In the rows, zero is written as 128.
Rows with their classes
[135  76 113 111 130 123 132 109 144 102 154  98  71  98 110 143 129 134
 125 100 141 151 122 133 110 165 148 168 141 149 143 122 126 113 134  82
 138 252 107 106 110 131 127 117 163 131 130 123 124 110 184 112 122 118
 121 100 137 129 109 155 150 135 119  99 127  79 115] => <40>
[134  83 112 112 132 146 127 123 143 104 163  57  65 108 125 128 128 124
 121 110 128 158 122 150  83 153 150 115 126 125 141 124 126 114 118  43
 136 238  83  97 110 139 122 139 168 104 131 115 124 110 219 131 115  95
 132 131 173 130 117 187 142 141 107 100 123 130 126] => <38>
[117  83 109 122 123 123 136 117 136 104 163 118 108 123 113 134 124 137
 113 108 131 153 110 144 102 154 146 141 131 133 149 103 132  97 152  91
 132 252 111  87 116 119 136 137 179 132 125 134 121 100 199 118 140 113
 127  40 153 135  98 168 153 133 122 101 131 107 110] => <34>
[114 111 123 127 120 129 126 140 131 130 166  89  74 114 123  96 144 116
 133 108 130 137 121 141  91 150 139 126 121 152 146 116 122  98 122 125
 124 229 114 126 122 134 124 179 168 121 122 128 133 117 120 143 128 107
 137 134 159 121 138 163 129 142 132 111 119 119 126] => <38>
[162  47 110 118 106 135 124 124 138 122 181  84  77 107 122 134 138 126
 102 114 133 135 111 125 105 152 134 124 106 162 142 132 126 111 120  80
 138 221 120  78 103 142 124 144 171 122 125 127 164 105 176 139 134  97
 127 106 155 131 120 166 155 191 123 111 154 135 109] => <37>
[141  76 114 138 137 138 134  91 139  87 186 112  68  91 122 137 129 123
 146 112 129 158 115 123 103 161 129 125 112 143 155 117 125 117 143  96
 130 252 107 100 123 158 117 134 188 130 153 123 125 107 145 122 132 122
 127 109 159 131 105 168 153 138 117 108 121 109 130] => <40>
[134  97 110 112 119 145 127 115 152 127 204 107  42 104 103 143 135 132
 134 115 124 152 111 118  99 164 129 123 108 149 147 117 136 107 124 104
 136 252 118 128 130 137 112 143  91 111 113 126 130 125 176 136 135 107
 119  47 182 133  96 170 139 133 135 103 123  89 135] => <40>
[119 104 167 119 128 152 138 134 144 104 170  73  44 109 112 130 137 142
 129 121 132 153 113 131  89 164 139 129 115 141 145 116 127 115 118  74
 134 252  96 107 115 149 123 134 167 106 121 126 126 119 199 137 121 101
 121 121 167 140 149 167 134 133 136  91 109 134 117] => <38>
[117 121 106 118 129 124 125 128 141 141 153  93 120 116 120 127 127 170
 109 128 129 142 135 133  88 148 171 127 117 133 133 104 126 127 143  92
 134 177 110  68 125 103 122 133 150 132 134 116 119 117 167 120 112 112
 130 156 148 104 113 156 140 139 129 123 131 119 125] => <38>
[130 135 108 112 130 128  81 120 150  93 170  71  59 100 119 133 113 126
 141 101 119 141 116 137  84 163 123 120 143 129 161 105 117 100 120  81
 124 252 100 114 125 143 133 145 183 132 115 128 133 122 187 125 130 106
 123 162 162 126 129 171 107 123 143 103 114 127 126] => <38>
[116 126  89 118 129 124 141 116 147 126 179  93  75 107 111 130 142 119
 147 121 126 148 117 128 117 158 135 132 110 138 161 118 132 106 131 101
 148 252 110  95 121 146 123 156 173 111 124 124 134 108 160 126 125 112
 134 138 165 133 124 159 125 134 144 106 114 115 116] => <38>
[120 139 105 132 136 134 117 113 161 108 171  89  60 107 130 142 116 143
 133 117 125 141 120 136  97 133 132 129  98 138 140 122 119 109 152  94
 138 252 110 121 119 149 108 138 164 132 113 111 139 127 176 128 115 107
 113 121 172 133 120 149 115 138 130 109 126 125 127] => <38>
[109 148  95 127 137 121 135 122 178  91 157  82  24  99  95 133 138 126
 149 116 133 138 111 138 104 152 136 134 109 157 150 135 131 112 140  65
 127 252 111 107 126 147 125 144 177 127 116 124 135 113 191 125 128 106
 110  73 188 155 122 177 115 129 121  89 111 128 125] => <40>
[114 128 105 123 129 127 126 109 150 103 159 107  63 113 124 136 145 142
 129 132 112 159 114 127 103 160 108 128 124 139 143 118 127 101 149 123
 121 252 114 127 129 135 119 130 170 118 110 127 117 112 184 132 151 126
 119 122 174 126 121 165 123 121 124 106 114 113 122] => <40>
[145  87 118 138 133 133 118 126 134 109 173  95  50 119 120 126 127 114
 144 127 136 160 121 136  90 155 148 123 107 146 138 124 122 112 143 116
 134 217  97  92 112 125 110 156 162 136 129 111  44 116 134 130 143 119
 131 157 157 160 122 150 147 114 133 116 129 120 107] => <38>
[143 106 110 130 134 120 128 116 154 101 170  79  90 110 111 113 139  95
 129 128 126 144 114 139 105 164 129 133 125 122 122 158 133 116 147  96
 136 221  94 102 117 135 120 135 147 121 126 131 126 122 160 115 124 110
 127 195 163 125 127 163 136 134 131 107 119 127 120] => <38>
[124 155 115 131 149 120 142 131 154 102 146  76  56 112 126 134 127 129
 132 115  96 127 122 150  88 154 114 109 124 154 149 127 140 112 130  79
 120 252 112 127 119 154 129 134 181 132 120 107 200 165 216 125 117  83
 128 174 173 120 144 173 107 129 124 101 121 137 140] => <38>
[153  71 108 121 139 112 136 127 144 113 175 108  93 104 124 132 129 120
 124 126 136 143 126 137 104 129 130 136 123 124 149 124 116 129 139 104
 121 201 148 105 106 134 115 142 152 122 131 127 169 128 128 134 123 128
 121 200 143 139 119 160 149 128 129 106 114  94 103] => <38>
[140  52 107 115 157 144 126 117 156 115 160 146  83 108 101 134 124 117
 134 128 138 160 124 137 169 165 121 132 111 137 148 124 133 106 139 104
 127 239 106  95 113 129 104 142 166 118 148 114 121 115 151 125 124 128
 125 200 162 116 120 149 170 149 122  99 111 115 132] => <40>
[140  75 105 128 121 116 118 136 179 118 166 210  96 109 132 139 113 112
 136 109 126 127 126 128 125 137 148 124 111 162 131 139 117 130 120  87
 136 173 105  95 115 130 119 149 162 132 132 113 136 144 161 145 124 124
 145 150 168 136 133 173 153 139 136 111 116 119 125] => <31>
[148  77 105 100 133 138 119 136 145 114 181  91  73 101 106 124 124 117
 137 111 142 133 119 130  99 142 129 120 121 123 138 121 122 142 128  84
 133 201 111 106 122 153 133 140 154 133 118 116 144  99 153 129 125  85
 130 184 158 128 128 151 157  94 126 104 115 127 122] => <40>
[147  73 107 123 137 144 133 107 138 117 162  94  67 112 117 139 123 151
 137 148 123 138 107 118  99 168 139 141 120 135 146 164 124 111 127  48
 149 252 114 117 118 127 132 127 169 118 122 121 124 112 177 117 117  99
 132  54 149 127 113 158 144 130 119 110  93  84 104] => <37>
[117 140 104 128 123 125 126 126 145 122 139  75  64 125 137 120 129 138
 129 108 130 178 125 137 107 158 150 125 105 156 128 134 132 128 109  53
 118 228  90  98 129 125 119 143 153 127 121 126 134 114 225 125 122 111
 124  42 147 122 124 169 122 104 161 130 131 130 131] => <34>
[121  87 116 113 147 125 126 139 150 109 164  62  45 105 108 128 132 132
 130 105 119 138 111 140  95 155 116 120 124 151 136 136 119 112 102  61
 135 252 106 125 112 144 127 156 170 134 135 124 126 125 251 118 128 110
 132 172 151 139 134 166 125 116 135  83 105 152 131] => <38>
[128 142 111 128 130 124 126 121 165 104 176  66  28 100 130 142 129 125
 138 110 125 155 119 129 112 173 121 120 108 151 156 132 127 116 116  79
 128 252  97 124  98 142 112 159 167 130 110 131 144 119 184 126 117  90
 116 122 179 135 125 179 120 138 130  94 126 126 123] => <38>
